Below is a small trained network, with its code and all its weights. Each question gives an input and a class and asks what happens when units are switched off, that is, made to give their printed mean instead of their output.

import numpy as np


def w(rows, s, z=0):
    codes = np.array(rows[::2]) - 128.0
    scale = np.full(codes.shape[1], s)
    scale[-1] = z or s
    return codes * scale


def f(y):
    return y / 2 * (1 + np.tanh(0.7978845608 * (y + 0.044715 * y**3)))


def log_softmax(a):
    a = a - a.max(-1, keepdims=True)
    return a - np.log(np.exp(a).sum(-1, keepdims=True))


def net(x, mask):
    res = np.array(x, float).reshape(1, 5) / 4 @ E
    y = f(res @ A[0][:, :-1].T + A[0][:, -1])
    res = res + np.where(mask, y, B[0][:, -1]) @ B[0][:, :-1]
    return log_softmax(res[-1] @ U[:, :-1].T + U[:, -1])


A, B = {}, {}
E = w([
[108,116,127,108,149,149,104,92,102,132],'x0',
[198,97,150,179,209,83,101,172,145,78],'x1',
[146,131,121,203,79,73,115,73,63,88],'x2',
[168,8,179,82,101,143,192,128,101,70],'x3',
[116,104,135,112,62,159,48,211,103,64],'x4',
],0.012)
A[0] = w([
[96,213,38,144,136,64,2,132,177,173,14],'N1',
[13,166,91,127,57,168,183,139,122,133,4],'N2',
[144,222,52,220,68,72,129,107,30,76,53],'N3',
[99,146,107,72,167,164,113,179,222,145,93],'N4',
[171,115,117,128,217,69,72,181,114,122,63],'N5',
[63,128,174,119,45,118,144,114,164,169,160],'N6',
[58,131,86,97,95,143,50,212,97,27,59],'N7',
],0.0076,0.0035)
B[0] = w([
[214,78,119,50,109,150,152,197,87,164,255],'N1',
[48,90,94,162,124,141,98,134,155,155,205],'N2',
[116,153,199,158,140,154,113,87,106,141,237],'N3',
[75,162,200,154,95,248,145,141,127,85,205],'N4',
[51,100,96,179,82,54,104,160,170,104,201],'N5',
[134,100,93,106,154,62,71,98,106,159,198],'N6',
[125,197,80,75,186,117,163,103,122,70,252],'N7',
],0.012,0.0088)
U = w([
[224,43,128,77,80,130,121,162,87,143,81],'0',
[102,179,248,176,90,176,80,102,135,107,57],'1',
[70,95,63,183,120,57,9,148,185,153,101],'2',
[172,151,124,127,125,132,73,96,175,124,254],'3',
[156,255,42,118,196,96,186,79,180,121,134],'4',
],0.0094,0.0082)

Each question gives the input, the list of numbers given to net, and the class t.
The units are the neurons (one row each of A and B). Each row of codes is followed by its name. A weight is (code - 128) times the scale printed after its matrix; where a second scale follows, it is the last column's (A, B and U).
mask holds one flag per neuron, in row order. A switched-off neuron (its flag False) gives its mean, the last column of its row in B, instead of its output. The means were averaged over made-up inputs and are rounded, as every weight is.
A unit's drop is (log p(t) with every unit on - log p(t) with that unit switched off) / (log p(t) with every unit on - log p(t) with every unit switched off).
The circuit of an input: a set's keep is (log p(t) with only the set's units on - log p(t) with every unit switched off) / (log p(t) with every unit on - log p(t) with every unit switched off). Starting from all 7 units, units are removed one at a time, each time the one whose removal leaves the highest keep (on an exact tie, the one counted first), for as long as the keep stays at least 0.8.
units of the circuit, in order: the units of the circuit, biggest drop first
most important unit: the unit with the biggest drop
k most important neurons: the k neurons with the biggest drops, biggest first
drop of u: that unit's drop, to one decimal
input [-2,-2,6,-6,-4], class 0: 2 most important neurons	(N1; N4)
input [4,3,7,-1,-7], class 1: most important neuron	(N3)
input [4,4,7,3,-6], class 1: 4 most important neurons	(N7; N3; N1; N6)
input [1,5,1,-3,7], class 4: 2 most important neurons	(N7; N2)
input [6,6,6,5,1], class 1: 4 most important neurons	(N1; N6; N2; N7)
input [-7,3,4,-5,-4], class 3: units of the circuit, in order	(N3; N1)
input [-5,3,4,-3,7], class 4: 2 most important neurons	(N7; N4)
input [-2,-6,1,-5,-6], class 2: units of the circuit, in order	(N2; N7)
input [7,3,7,0,-5], class 1: 2 most important neurons	(N3; N7)
input [2,-3,5,-2,6], class 4: 2 most important neurons	(N7; N4)
input [-1,0,6,-2,3], class 1: 2 most important neurons	(N3; N6)
input [2,2,-2,1,3], class 4: units of the circuit, in order	(N1; N3; N2; N7)
input [1,1,7,3,-7], class 1: units of the circuit, in order	(N7; N3)
input [6,6,8,5,2], class 1: units of the circuit, in order	(N1)
input [3,1,5,3,-1], class 1: 3 most important neurons	(N1; N7; N6)
input [-7,5,-3,-6,-3], class 3: 3 most important neurons	(N4; N5; N1)
input [3,6,2,5,0], class 2: units of the circuit, in order	(N1; N5)
input [5,7,6,-7,-1], class 0: drop of N1	1.6
input [-7,7,-2,1,1], class 2: drop of N5	0.4
input [-7,-6,-3,-3,-5], class 3: most important unit	N5
input [6,-7,0,1,-5], class 2: drop of N7	0.2
